(in the rows, 128 means zero)
Each row of numbers stands for one node and depends on some of the facts below. Use the named rows to name the rest.

Some facts about the nodes:
(J_102, fotur, 918); (J_107, fotur, 268); (J_108, fotur, 897); (J_137, fotur, 918); (J_152, fotur, 897); (J_166, fotur, 918)
(J_173, fotur, 388); (J_184, fotur, 918); (J_185, fotur, 388); (J_196, fotur, 321); (J_22, fotur, 268); (J_227, fotur, 897)
(J_228, fotur, 268); (J_242, fotur, 321); (J_254, fotur, 918); (J_273, fotur, 388); (J_314, fotur, 268); (J_342, fotur, 897)
(J_343, fotur, 897); (J_354, fotur, 918); (J_364, fotur, 918); (J_400, fotur, 321); (J_406, fotur, 897); (J_416, fotur, 268)
(J_422, fotur, 268); (J_43, fotur, 268); (J_434, fotur, 897); (J_448, fotur, 388); (J_45, fotur, 268); (J_451, fotur, 897)
(J_467, fotur, 918); (J_483, fotur, 918); (J_490, fotur, 897); (J_491, fotur, 268); (J_516, fotur, 918); (J_523, fotur, 388)
(J_527, fotur, 897); (J_539, fotur, 268); (J_546, fotur, 918); (J_568, fotur, 321); (J_592, fotur, 321); (J_611, fotur, 388)
(J_616, fotur, 897); (J_624, fotur, 897); (J_639, fotur, 388); (J_64, fotur, 321); (J_653, fotur, 897); (J_678, fotur, 918)
(J_682, fotur, 268); (J_688, fotur, 268); (J_69, fotur, 388); (J_7, fotur, 268); (J_733, fotur, 897); (J_738, fotur, 897)
(J_753, fotur, 268); (J_760, fotur, 268); (J_770, fotur, 321); (J_771, fotur, 918); (J_78, fotur, 321); (J_782, fotur, 388)
(J_788, fotur, 388); (J_791, fotur, 321); (J_799, fotur, 268); (J_801, fotur, 918); (J_818, fotur, 321); (J_819, fotur, 388)
(J_823, fotur, 268); (J_825, fotur, 388); (J_826, fotur, 918); (J_830, fotur, 388); (J_833, fotur, 268); (J_844, fotur, 388)
(J_848, fotur, 268); (J_850, fotur, 918); (J_857, fotur, 897); (J_885, fotur, 897); (J_887, fotur, 918); (J_904, fotur, 918)
(J_908, fotur, 268); (J_920, fotur, 388); (J_921, fotur, 918); (J_938, fotur, 918); (J_951, fotur, 268); (J_97, fotur, 268)
(J_982, fotur, 321); (J_990, fotur, 321); (J_102, siskun, 372); (J_107, siskun, 346); (J_108, siskun, 799); (J_137, siskun, 346)
(J_152, siskun, 188); (J_166, siskun, 799); (J_173, siskun, 153); (J_184, siskun, 389); (J_185, siskun, 799); (J_196, siskun, 389)
(J_22, siskun, 188); (J_227, siskun, 153); (J_228, siskun, 188); (J_242, siskun, 188); (J_254, siskun, 188); (J_273, siskun, 188)
(J_314, siskun, 799); (J_342, siskun, 188); (J_343, siskun, 346); (J_354, siskun, 389); (J_364, siskun, 389); (J_400, siskun, 389)
(J_406, siskun, 188); (J_416, siskun, 346); (J_422, siskun, 188); (J_43, siskun, 799); (J_434, siskun, 974); (J_448, siskun, 188)
(J_45, siskun, 188); (J_451, siskun, 346); (J_467, siskun, 389); (J_483, siskun, 389); (J_490, siskun, 372); (J_491, siskun, 188)
(J_516, siskun, 188); (J_523, siskun, 188); (J_527, siskun, 188); (J_539, siskun, 799); (J_546, siskun, 346); (J_568, siskun, 188)
(J_592, siskun, 799); (J_611, siskun, 188); (J_616, siskun, 346); (J_624, siskun, 346); (J_639, siskun, 372); (J_64, siskun, 188)
(J_653, siskun, 188); (J_678, siskun, 372); (J_682, siskun, 188); (J_688, siskun, 188); (J_69, siskun, 188); (J_7, siskun, 372)
(J_733, siskun, 389); (J_738, siskun, 188); (J_753, siskun, 346); (J_760, siskun, 372); (J_770, siskun, 188); (J_771, siskun, 188)
(J_78, siskun, 188); (J_782, siskun, 153); (J_788, siskun, 346); (J_791, siskun, 153); (J_799, siskun, 346); (J_801, siskun, 974)
(J_818, siskun, 389); (J_819, siskun, 153); (J_823, siskun, 188); (J_825, siskun, 389); (J_826, siskun, 346); (J_830, siskun, 346)
(J_833, siskun, 188); (J_844, siskun, 799); (J_848, siskun, 346); (J_850, siskun, 346); (J_857, siskun, 188); (J_885, siskun, 188)
(J_887, siskun, 346); (J_904, siskun, 799); (J_908, siskun, 188); (J_920, siskun, 188); (J_921, siskun, 188); (J_938, siskun, 346)
(J_951, siskun, 188); (J_97, siskun, 346); (J_982, siskun, 188); (J_990, siskun, 346); (J_102, podar, 892); (J_107, podar, 228)
(J_108, podar, 228); (J_137, podar, 257); (J_152, podar, 791); (J_166, podar, 892); (J_173, podar, 892); (J_184, podar, 73)
(J_185, podar, 257); (J_196, podar, 791); (J_22, podar, 73); (J_227, podar, 73); (J_228, podar, 257); (J_242, podar, 257)
(J_254, podar, 73); (J_273, podar, 73); (J_314, podar, 791); (J_342, podar, 257); (J_343, podar, 892); (J_354, podar, 892)
(J_364, podar, 892); (J_400, podar, 892); (J_406, podar, 257); (J_416, podar, 892); (J_422, podar, 257); (J_43, podar, 257)
(J_434, podar, 791); (J_448, podar, 257); (J_45, podar, 73); (J_451, podar, 892); (J_467, podar, 257); (J_483, podar, 892)
(J_490, podar, 791); (J_491, podar, 257); (J_516, podar, 73); (J_523, podar, 73); (J_527, podar, 73); (J_539, podar, 892)
(J_546, podar, 257); (J_568, podar, 257); (J_592, podar, 228); (J_611, podar, 892); (J_616, podar, 257); (J_624, podar, 73)
(J_639, podar, 228); (J_64, podar, 257); (J_653, podar, 791); (J_678, podar, 892); (J_682, podar, 228); (J_688, podar, 791)
(J_69, podar, 73); (J_7, podar, 892); (J_733, podar, 257); (J_738, podar, 73); (J_753, podar, 73); (J_760, podar, 257)
(J_770, podar, 257); (J_771, podar, 892); (J_78, podar, 73); (J_782, podar, 257); (J_788, podar, 892); (J_791, podar, 257)
(J_799, podar, 892); (J_801, podar, 228); (J_818, podar, 228); (J_819, podar, 73); (J_823, podar, 73); (J_825, podar, 257)
(J_826, podar, 73); (J_830, podar, 228); (J_833, podar, 892); (J_844, podar, 73); (J_848, podar, 892); (J_850, podar, 257)
(J_857, podar, 257); (J_885, podar, 257); (J_887, podar, 257); (J_904, podar, 892); (J_908, podar, 257); (J_920, podar, 257)
(J_921, podar, 892); (J_938, podar, 228); (J_951, podar, 257); (J_97, podar, 257); (J_982, podar, 73); (J_990, podar, 73)
(J_102, vusker, J_448); (J_107, vusker, J_833); (J_108, vusker, J_354); (J_137, vusker, J_653); (J_152, vusker, J_242); (J_166, vusker, J_782)
(J_173, vusker, J_770); (J_184, vusker, J_982); (J_185, vusker, J_624); (J_227, vusker, J_826); (J_228, vusker, J_108); (J_242, vusker, J_343)
(J_273, vusker, J_678); (J_314, vusker, J_400); (J_342, vusker, J_844); (J_343, vusker, J_848); (J_354, vusker, J_97); (J_364, vusker, J_823)
(J_400, vusker, J_801); (J_406, vusker, J_850); (J_416, vusker, J_185); (J_422, vusker, J_857); (J_43, vusker, J_273); (J_434, vusker, J_546)
(J_448, vusker, J_364); (J_45, vusker, J_951); (J_451, vusker, J_434); (J_467, vusker, J_818); (J_483, vusker, J_904); (J_490, vusker, J_491)
(J_491, vusker, J_799); (J_516, vusker, J_791); (J_523, vusker, J_733); (J_527, vusker, J_788); (J_539, vusker, J_69); (J_546, vusker, J_616)
(J_592, vusker, J_639); (J_611, vusker, J_523); (J_616, vusker, J_196); (J_624, vusker, J_490); (J_639, vusker, J_314); (J_64, vusker, J_416)
(J_653, vusker, J_102); (J_678, vusker, J_406); (J_682, vusker, J_539); (J_69, vusker, J_152); (J_7, vusker, J_990); (J_733, vusker, J_527)
(J_738, vusker, J_137); (J_753, vusker, J_885); (J_770, vusker, J_451); (J_771, vusker, J_753); (J_782, vusker, J_43); (J_788, vusker, J_938)
(J_791, vusker, J_184); (J_799, vusker, J_173); (J_801, vusker, J_422); (J_818, vusker, J_166); (J_819, vusker, J_22); (J_823, vusker, J_64)
(J_830, vusker, J_887); (J_833, vusker, J_227); (J_844, vusker, J_819); (J_848, vusker, J_920); (J_850, vusker, J_228); (J_857, vusker, J_738)
(J_885, vusker, J_682); (J_887, vusker, J_483); (J_904, vusker, J_771); (J_908, vusker, J_7); (J_920, vusker, J_342); (J_921, vusker, J_107)
(J_938, vusker, J_825); (J_951, vusker, J_908); (J_97, vusker, J_830); (J_990, vusker, J_516)

Named rows:
J_951: [133 131 129 138 124 121 122 135 130]
J_848: [132 132  81 148 145 142 103 144 104]
J_45: [122 142 162 111 149 112 145 119 136]
J_22: [112 148 179 121 138 100 140 124 121]
J_7: [129 125 110 149 118 137 120 143 110]
J_97: [126 142 114 133  96 135 147 177 110]
J_422: [133 135 129 134 140 126 110 116 130]
J_592: [138  71 110 110 113 150 111 113 162]
J_990: [119 146 144 105 140 151 155 139 114]
J_448: [134 146 138 121 146 115  90 124 120]
J_782: [146  93 225 120 104  62 172 112 202]
J_185: [140 127 181 117 147  93 117  91 156]
J_173: [148  95 205 120 134  60 137  76 198]
J_825: [120 158 140 133 107 119  97 174  79]
J_788: [126 151 108 118 122 135  89 175  96]
J_639: [131  97  63 123 117 162  67 161 100]
J_920: [138 125 117 135 147 104 125 141 124]
J_844: [130 111 191 108 154  78 155 106 166]
J_434: [129 121 107 102 161 119  95 104 165]
J_451: [126 158  78 134 154 142  93 126 104]
J_406: [126 144 126 138 100 123 158 149 139]
J_343: [131 137  63 158 157 132 111 134 115]
J_546: [127 151 108 139 117 147 126 138 100]
J_516: [122 131 151 123 136 131 169 100 137]
J_938: [125 113  45 116 100 192  80 160  96]

Which node is each row?
[121 157 143 121 178 104 126  85 136]	J_738
[125 122 130 149  71 161 181 153 116]	J_678
[113 140 150 128 130 134 153 126 113]	J_184
[114 135 168 129 121 129 160 115 129]	J_254
[137 113 131 145 142 123 152 128 134]	J_242
[142  90 141 151 136  87 143 115 166]	J_539
[107 160 157 126 123 145 150 130  95]	J_826
[127 114  29 115 113 171  62 160 103]	J_107
[137  77  46 130 124 138  81 150 130]	J_682
[121 137 118 127 148 127 142 150 115]	J_753
[135 117 101 158 146 115 135 132 136]	J_885
[119 173 120 116 178 133 117  98 117]	J_624
[135  99 156 141  96 119 179 111 169]	J_166
[127 131  89 112 170 134  83  89 133]	J_653
[122 132  72 130 156 146  92 102 115]	J_490
[131 124 121 137 109 136 137 127 130]	J_921
[137  95  84 102 123 161  80 105 156]	J_801
[119 138 168 101 113 100 161 160 135]	J_273
[126 153  96 149 143 134 123 129 112]	J_733
[126 109  41 100  87 162  79 204 101]	J_830
[119 120 116 112 120 126  96 134 116]	J_688
[122 162 104 148 138 127 105 136  98]	J_616
[131 149 120 141 157 122 105  97 134]	J_857
[138  88 150 152 106 111 179 112 168]	J_904
[135 113 171 128  91  91 167 126 164]	J_43

